Below are the code and all the weights of a small trained network. Each question names an input and a target symbol and asks about switching units off, where a switched-off unit gives its printed mean instead of its output.

import numpy as np


def w(rows, s, z=0):
    codes = np.array(rows[::2]) - 128.0
    scale = np.full(codes.shape[1], s)
    scale[-1] = z or s
    return codes * scale


def norm(h):
    return h / np.sqrt((h * h).mean(-1, keepdims=True) + 1e-5)


def f(y):
    return np.maximum(y, 0)


def softmax(a):
    e = np.exp(a - a.max(-1, keepdims=True))
    return e / e.sum(-1, keepdims=True)


def log_softmax(a):
    a = a - a.max(-1, keepdims=True)
    return a - np.log(np.exp(a).sum(-1, keepdims=True))


def net(x, mask):
    ids = ['Σαβγδζηθμτφ'.index(c) for c in x.split()]
    T = len(ids)
    res = E[ids] + P[:T]
    u = 0
    for l in range(2):
        r = norm(res)
        for j in range(2):
            rows = slice(3 * j, 3 * j + 3)
            q, k, v = (r @ M[l][rows].T for M in (Q, K, V))
            z = softmax(np.where(np.tri(T) > 0, q @ k.T / 3**0.5, -1e9)) @ v
            o = O[l][rows]
            res = res + np.where(mask[u + j], z, o[:, -1]) @ o[:, :-1]
        u += 2
        y = f(norm(res) @ A[l][:, :-1].T + A[l][:, -1])
        res = res + np.where(mask[u : u + 4], y, B[l][:, -1]) @ B[l][:, :-1]
        u += 4
    return log_softmax(norm(res)[-1] @ U[:, :-1].T + U[:, -1])


Q, K, V, O, A, B = {}, {}, {}, {}, {}, {}
E = w([
[166,200,95,134],'Σ',
[180,177,96,147],'α',
[113,92,45,14],'β',
[103,73,129,123],'γ',
[88,98,25,127],'δ',
[198,144,6,77],'ζ',
[178,111,110,109],'η',
[180,58,80,173],'θ',
[83,90,141,106],'μ',
[136,93,156,77],'τ',
[61,103,121,111],'φ',
],0.016)
P = w([
[177,89,161,72],'0',
[2,214,46,166],'1',
[51,185,98,123],'2',
[81,102,81,183],'3',
[102,144,127,82],'4',
[99,135,90,136],'5',
[95,147,110,107],'6',
[105,115,117,111],'7',
[85,171,106,93],'8',
[91,129,116,108],'9',
[106,109,105,130],'10',
[90,114,86,151],'11',
[102,147,149,71],'12',
],0.0074)
Q[0] = w([
[212,2,147,163],'L0H0',
[214,59,222,44],'L0H0',
[76,82,67,112],'L0H0',
[113,60,155,99],'L0H1',
[126,80,98,98],'L0H1',
[66,115,56,134],'L0H1',
],0.0088)
K[0] = w([
[144,65,144,53],'L0H0',
[169,20,84,161],'L0H0',
[102,114,255,73],'L0H0',
[147,164,158,184],'L0H1',
[170,139,149,114],'L0H1',
[218,22,147,8],'L0H1',
],0.0074)
V[0] = w([
[78,120,2,23],'L0H0',
[20,224,95,127],'L0H0',
[114,141,52,150],'L0H0',
[36,182,108,109],'L0H1',
[219,56,218,92],'L0H1',
[105,53,3,109],'L0H1',
],0.007)
O[0] = w([
[110,200,59,59,255],'L0H0',
[197,95,134,154,181],'L0H0',
[152,119,99,138,157],'L0H0',
[93,121,141,220,136],'L0H1',
[149,51,222,74,127],'L0H1',
[107,161,254,151,228],'L0H1',
],0.0076,0.0068)
A[0] = w([
[103,169,120,149,132],'L0N0',
[92,209,109,246,96],'L0N1',
[232,101,101,241,249],'L0N2',
[3,56,198,129,187],'L0N3',
],0.0062,0.0019)
B[0] = w([
[235,101,172,123,166],'L0N0',
[134,109,254,125,188],'L0N1',
[148,187,130,80,182],'L0N2',
[165,237,52,127,255],'L0N3',
],0.0079,0.0049)
Q[1] = w([
[131,89,245,224],'L1H0',
[158,79,170,145],'L1H0',
[172,168,99,117],'L1H0',
[104,116,125,196],'L1H1',
[77,209,130,116],'L1H1',
[127,164,104,59],'L1H1',
],0.012)
K[1] = w([
[173,228,89,144],'L1H0',
[194,130,61,185],'L1H0',
[149,76,249,145],'L1H0',
[171,177,60,58],'L1H1',
[74,150,156,153],'L1H1',
[80,161,109,158],'L1H1',
],0.011)
V[1] = w([
[121,114,207,191],'L1H0',
[132,63,218,135],'L1H0',
[253,79,125,100],'L1H0',
[167,131,137,160],'L1H1',
[171,140,131,111],'L1H1',
[70,206,254,97],'L1H1',
],0.011)
O[1] = w([
[26,162,104,142,2],'L1H0',
[96,203,193,81,98],'L1H0',
[167,118,255,102,172],'L1H0',
[78,152,143,131,76],'L1H1',
[108,179,199,150,168],'L1H1',
[83,99,129,233,254],'L1H1',
],0.0085,0.0058)
A[1] = w([
[109,1,185,155,151],'L1N0',
[209,110,167,113,184],'L1N1',
[85,41,58,104,250],'L1N2',
[188,88,92,147,58],'L1N3',
],0.0079,0.002)
B[1] = w([
[125,202,61,127,149],'L1N0',
[48,128,92,128,253],'L1N1',
[150,11,174,131,194],'L1N2',
[160,177,160,103,182],'L1N3',
],0.012,0.0043)
U = w([
[60,159,147,119,28],'Σ',
[231,86,124,72,87],'α',
[83,124,178,86,97],'β',
[74,139,215,52,138],'γ',
[212,117,163,191,123],'δ',
[69,238,2,71,160],'ζ',
[128,87,125,116,75],'η',
[139,140,237,103,126],'θ',
[137,55,122,88,254],'μ',
[20,89,74,171,157],'τ',
[100,69,132,165,96],'φ',
],0.0089,0.0034)

Each question gives the input, a string of symbols that net reads in full, and the target symbol t.
The units are the heads (3 rows each of Q, K, V and O) and the neurons (one row each of A and B). Each row of codes is followed by its name. A weight is (code - 128) times the scale printed after its matrix; where a second scale follows, it is the last column's (O, A, B and U).
mask holds one flag per unit, layer by layer, with each layer's heads first. A switched-off unit (its flag False) gives its mean, the last column of its rows in O or B, instead of its output. The means were averaged over made-up inputs and are rounded, as every weight is.
A unit's drop is (log p(t) with every unit on - log p(t) with that unit switched off) / (log p(t) with every unit on - log p(t) with every unit switched off).
The circuit of an input: a set's keep is (log p(t) with only the set's units on - log p(t) with every unit switched off) / (log p(t) with every unit on - log p(t) with every unit switched off). Starting from all 12 units, units are removed one at a time, each time the one whose removal leaves the highest keep (on an exact tie, the one counted first), for as long as the keep stays at least 0.8.
circuit, biggest first: the units of the circuit, biggest drop first
unit that matters most: the unit with the biggest drop
k most important neurons: the k neurons with the biggest drops, biggest first
top k neurons in layer l: the k neurons of layer l with the biggest drops, biggest first
heads that matter: for each layer, one digit per head in row order, 1 if its drop is at least 0.15 and else 0, layers parted by /
input η μ α η α θ δ δ μ μ β φ η, target γ: circuit, biggest first : [L0N3 L1N1]
input μ β τ μ μ η μ α γ, target ζ: circuit, biggest first : [L0N3]
input α μ μ η μ μ δ μ μ η β ζ τ, target α: 2 most important neurons : [L0N1 L1N3]
input α α μ μ η ζ μ, target α: heads that matter : 01 / 10
input α η μ γ μ β μ η μ δ μ, target α: heads that matter : 00 / 10
input μ μ Σ τ δ γ δ η η, target ζ: heads that matter : 11 / 00
input θ μ η μ φ μ δ τ γ μ θ, target θ: heads that matter : 01 / 10
input β ζ μ μ, target δ: circuit, biggest first : [L0N3 L1H0]
input η θ η θ, target γ: 2 most important neurons : [L1N1 L0N3]
input μ γ μ μ η δ ζ θ, target ζ: 4 most important neurons : [L0N2 L1N1 L1N2 L0N0]
input μ μ φ, target ζ: circuit, biggest first : [L0H1 L0N3 L0N1]
input δ β α ζ α α θ α α η, target τ: heads that matter : 01 / 11
input α η θ β ζ θ γ, target α: heads that matter : 00 / 10
input α γ θ, target α: circuit, biggest first : [L1H1]
input α δ μ τ φ, target α: circuit, biggest first : [L1H0 L0H1 L0N3]
input δ θ μ μ η, target τ: top 2 neurons in layer 0 : [L0N1 L0N3]
input θ μ μ μ μ μ μ α δ, target γ: circuit, biggest first : [L0N3 L0H1 L1H0]
input θ Σ ζ γ α τ μ α μ α Σ, target θ: circuit, biggest first : [L1H0 L0N3]
input μ δ η μ μ μ α ζ β θ, target ζ: top 3 neurons in layer 1 : [L1N2 L1N1 L1N3]
input μ μ α δ η θ θ δ γ η τ τ, target ζ: unit that matters most : L0H1
